Below are the code and all the weights of a small trained network. Each question names an input and a class and asks about switching units off, where a switched-off unit gives its printed mean instead of its output.

import numpy as np


def w(rows, s, z=0):
    codes = np.array(rows[::2]) - 128.0
    scale = np.full(codes.shape[1], s)
    scale[-1] = z or s
    return codes * scale


def f(y):
    return np.maximum(y, 0)


def log_softmax(a):
    a = a - a.max(-1, keepdims=True)
    return a - np.log(np.exp(a).sum(-1, keepdims=True))


def net(x, mask):
    res = np.array(x, float).reshape(1, 5) / 4 @ E
    y = f(res @ A[0][:, :-1].T + A[0][:, -1])
    res = res + np.where(mask, y, B[0][:, -1]) @ B[0][:, :-1]
    return log_softmax(res[-1] @ U[:, :-1].T + U[:, -1])


A, B = {}, {}
E = w([
[135,74,175,128,175,135,64,252,189],'x0',
[46,172,107,64,131,114,180,191,122],'x1',
[188,196,168,160,101,46,137,168,149],'x2',
[65,124,213,168,91,146,108,159,92],'x3',
[128,136,115,128,125,127,111,132,124],'x4',
],0.014)
A[0] = w([
[203,157,85,36,132,65,131,91,155,48],'n0',
[57,199,95,68,100,153,202,185,91,75],'n1',
[195,120,147,190,82,197,115,86,121,82],'n2',
[116,223,169,212,98,88,110,149,84,102],'n3',
[142,175,84,152,2,140,205,89,96,55],'n4',
[169,63,132,238,121,125,73,52,126,82],'n5',
[117,142,93,111,65,130,156,46,34,38],'n6',
[25,53,105,97,165,211,82,59,72,4],'n7',
[125,123,29,138,139,105,129,88,186,78],'n8',
[66,113,209,151,34,136,85,128,3,47],'n9',
],0.0092,0.0035)
B[0] = w([
[200,105,141,106,197,140,111,52,99,211],'n0',
[62,175,32,191,130,153,206,137,88,221],'n1',
[64,200,87,191,116,151,186,136,139,216],'n2',
[165,102,216,107,119,71,153,62,109,209],'n3',
[167,63,102,133,42,113,78,232,130,229],'n4',
[50,194,71,180,168,143,133,189,75,250],'n5',
[166,71,143,123,79,185,118,216,134,239],'n6',
[186,163,175,123,37,2,97,85,170,247],'n7',
[108,82,117,112,166,168,185,86,133,193],'n8',
[174,70,156,78,223,213,138,46,71,229],'n9',
],0.0092,0.013)
U = w([
[69,216,93,167,137,152,160,150,98,55],'0',
[142,41,155,109,114,166,78,253,165,254],'1',
[145,87,141,71,181,182,130,46,103,42],'2',
[166,181,159,118,79,29,128,74,143,200],'3',
],0.014,0.0018)

Each question gives the input, the list of numbers given to net, and the class t.
The units are the neurons (one row each of A and B). Each row of codes is followed by its name. A weight is (code - 128) times the scale printed after its matrix; where a second scale follows, it is the last column's (A, B and U).
mask holds one flag per neuron, in row order. A switched-off neuron (its flag False) gives its mean, the last column of its row in B, instead of its output. The means were averaged over made-up inputs and are rounded, as every weight is.
A unit's drop is (log p(t) with every unit on - log p(t) with that unit switched off) / (log p(t) with every unit on - log p(t) with every unit switched off).
The circuit of an input: a set's keep is (log p(t) with only the set's units on - log p(t) with every unit switched off) / (log p(t) with every unit on - log p(t) with every unit switched off). Starting from all 10 units, units are removed one at a time, each time the one whose removal leaves the highest keep (on an exact tie, the one counted first), for as long as the keep stays at least 0.8.
circuit, biggest first: the units of the circuit, biggest drop first
unit that matters most: the unit with the biggest drop
k most important neurons: the k neurons with the biggest drops, biggest first
drop of u: that unit's drop, to one decimal
input [-2,-7,7,-7,8], class 0: circuit, biggest first	[n5]
input [-8,-2,-5,8,-5], class 1: 2 most important neurons	[n6; n4]
input [-3,3,3,5,-8], class 2: 2 most important neurons	[n9; n7]
input [-3,-2,3,-2,6], class 1: circuit, biggest first	[n7; n4; n1]
input [7,-2,-8,-5,-6], class 3: circuit, biggest first	[n7; n6]
input [-7,-1,0,-6,5], class 1: circuit, biggest first	[n4; n6]
input [-8,-6,4,0,-2], class 1: 3 most important neurons	[n4; n6; n1]
input [1,-8,-8,3,8], class 0: 3 most important neurons	[n5; n2; n3]
input [-5,3,5,5,1], class 1: 3 most important neurons	[n4; n7; n6]
input [-3,-3,-4,-2,-2], class 3: 3 most important neurons	[n7; n1; n9]
input [1,6,-8,-4,-5], class 3: 3 most important neurons	[n7; n5; n2]
input [-2,1,2,-4,7], class 2: circuit, biggest first	[n7; n5]
input [-3,-6,4,-2,0], class 0: 2 most important neurons	[n5; n7]
input [0,6,-4,7,3], class 2: 3 most important neurons	[n9; n5; n2]
input [6,-4,-8,-4,4], class 3: 2 most important neurons	[n7; n6]
input [-5,6,3,8,-3], class 2: circuit, biggest first	[n9]
input [-2,-1,6,-7,2], class 2: 2 most important neurons	[n7; n0]
input [2,-7,-4,-7,3], class 0: 2 most important neurons	[n5; n9]
input [-4,-6,-8,2,-4], class 3: 2 most important neurons	[n7; n1]
input [-6,-2,-6,2,2], class 1: unit that matters most	n6
input [1,-6,4,-8,-5], class 2: 3 most important neurons	[n0; n1; n7]
input [3,5,0,5,1], class 0: 2 most important neurons	[n1; n0]
input [-5,-3,0,-2,5], class 1: drop of n4	0.3
input [2,0,-7,-2,8], class 3: drop of n7	0.5
input [-1,2,-7,4,1], class 3: drop of n7	1.6
input [3,4,-7,2,-1], class 3: drop of n7	0.7
input [-7,2,6,4,3], class 1: circuit, biggest first	[n4]
